Below are the code and all the weights of a small trained network. Each question names an input and a class and asks about switching units off, where a switched-off unit gives its printed mean instead of its output.

import numpy as np


def w(rows, s, z=0):
    codes = np.array(rows[::2]) - 128.0
    scale = np.full(codes.shape[1], s)
    scale[-1] = z or s
    return codes * scale


def f(y):
    return np.maximum(y, 0)


def log_softmax(a):
    a = a - a.max(-1, keepdims=True)
    return a - np.log(np.exp(a).sum(-1, keepdims=True))


def net(x, mask):
    res = np.array(x, float).reshape(1, 2) / 4 @ E
    y = f(res @ A[0][:, :-1].T + A[0][:, -1])
    res = res + np.where(mask, y, B[0][:, -1]) @ B[0][:, :-1]
    return log_softmax(res[-1] @ U[:, :-1].T + U[:, -1])


A, B = {}, {}
E = w([
[62,2,21,37,205,220,12,63,146,165],'x0',
[43,132,182,72,224,62,127,239,25,231],'x1',
],0.0054)
A[0] = w([
[185,221,220,214,64,45,215,175,114,99,97],'neuron 0',
[178,224,206,214,79,40,209,167,122,102,102],'neuron 1',
[218,132,86,200,43,204,131,26,239,29,105],'neuron 2',
[31,126,193,72,203,60,126,204,26,235,83],'neuron 3',
[54,127,175,86,192,75,126,191,28,215,108],'neuron 4',
[172,209,200,190,81,54,200,167,112,106,104],'neuron 5',
[62,142,179,84,188,59,136,186,37,206,93],'neuron 6',
[208,116,83,207,44,203,130,37,244,18,85],'neuron 7',
[51,6,2,8,208,248,14,70,177,177,89],'neuron 8',
[124,159,153,138,124,100,163,146,120,137,254],'neuron 9',
],0.0047,0.011)
B[0] = w([
[37,86,87,156,42,172,85,94,92,193,186],'neuron 0',
[53,90,94,146,41,175,93,96,96,174,183],'neuron 1',
[133,163,78,66,81,109,172,174,163,155,177],'neuron 2',
[118,153,81,86,112,111,162,163,162,151,175],'neuron 3',
[143,164,76,61,78,100,167,174,169,165,175],'neuron 4',
[51,93,97,141,100,170,93,97,94,146,175],'neuron 5',
[111,167,55,70,66,105,174,178,173,182,166],'neuron 6',
[103,177,41,82,100,111,166,198,190,152,169],'neuron 7',
[75,81,110,153,37,167,89,99,79,178,200],'neuron 8',
[254,104,186,99,121,119,122,110,89,87,247],'neuron 9',
],0.0098,0.012)
U = w([
[71,88,121,139,114,160,88,96,91,141,64],'0',
[138,184,109,99,123,101,178,175,197,138,104],'1',
[253,109,165,127,142,116,115,101,92,98,255],'2',
[112,140,149,156,174,107,128,115,169,111,49],'3',
[77,166,144,187,179,117,126,126,156,88,70],'4',
[107,160,140,152,163,125,124,119,150,111,69],'5',
],0.016,0.008)

Each question gives the input, the list of numbers given to net, and the class t.
The units are the neurons (one row each of A and B). Each row of codes is followed by its name. A weight is (code - 128) times the scale printed after its matrix; where a second scale follows, it is the last column's (A, B and U).
mask holds one flag per neuron, in row order. A switched-off neuron (its flag False) gives its mean, the last column of its row in B, instead of its output. The means were averaged over made-up inputs and are rounded, as every weight is.
A unit's drop is (log p(t) with every unit on - log p(t) with that unit switched off) / (log p(t) with every unit on - log p(t) with every unit switched off).
The circuit of an input: a set's keep is (log p(t) with only the set's units on - log p(t) with every unit switched off) / (log p(t) with every unit on - log p(t) with every unit switched off). Starting from all 10 units, units are removed one at a time, each time the one whose removal leaves the highest keep (on an exact tie, the one counted first), for as long as the keep stays at least 0.8.
units of the circuit, in order: the units of the circuit, biggest drop first
unit that matters most: the unit with the biggest drop
top k neurons: the k neurons with the biggest drops, biggest first
drop of u: that unit's drop, to one decimal
input [-7,-6], class 0: top 2 neurons : neuron 0; neuron 1
input [-8,6], class 0: units of the circuit, in order : neuron 0
input [3,-3], class 2: units of the circuit, in order : neuron 0; neuron 1
input [-7,-7], class 0: top 2 neurons : neuron 0; neuron 1
input [4,-6], class 1: top 2 neurons : neuron 7; neuron 2
input [6,7], class 1: top 4 neurons : neuron 4; neuron 3; neuron 6; neuron 0
input [-1,3], class 2: top 2 neurons : neuron 7; neuron 2
input [-8,-8], class 0: top 3 neurons : neuron 0; neuron 1; neuron 5
input [-1,-5], class 1: top 2 neurons : neuron 7; neuron 2
input [3,1], class 2: top 3 neurons : neuron 0; neuron 1; neuron 5
input [0,8], class 1: drop of neuron 2 : 0.0
input [-3,-2], class 2: drop of neuron 9 : 0.1
input [-4,-1], class 0: drop of neuron 0 : 0.7
input [1,-5], class 1: unit that matters most : neuron 7
input [5,6], class 1: drop of neuron 4 : 0.3
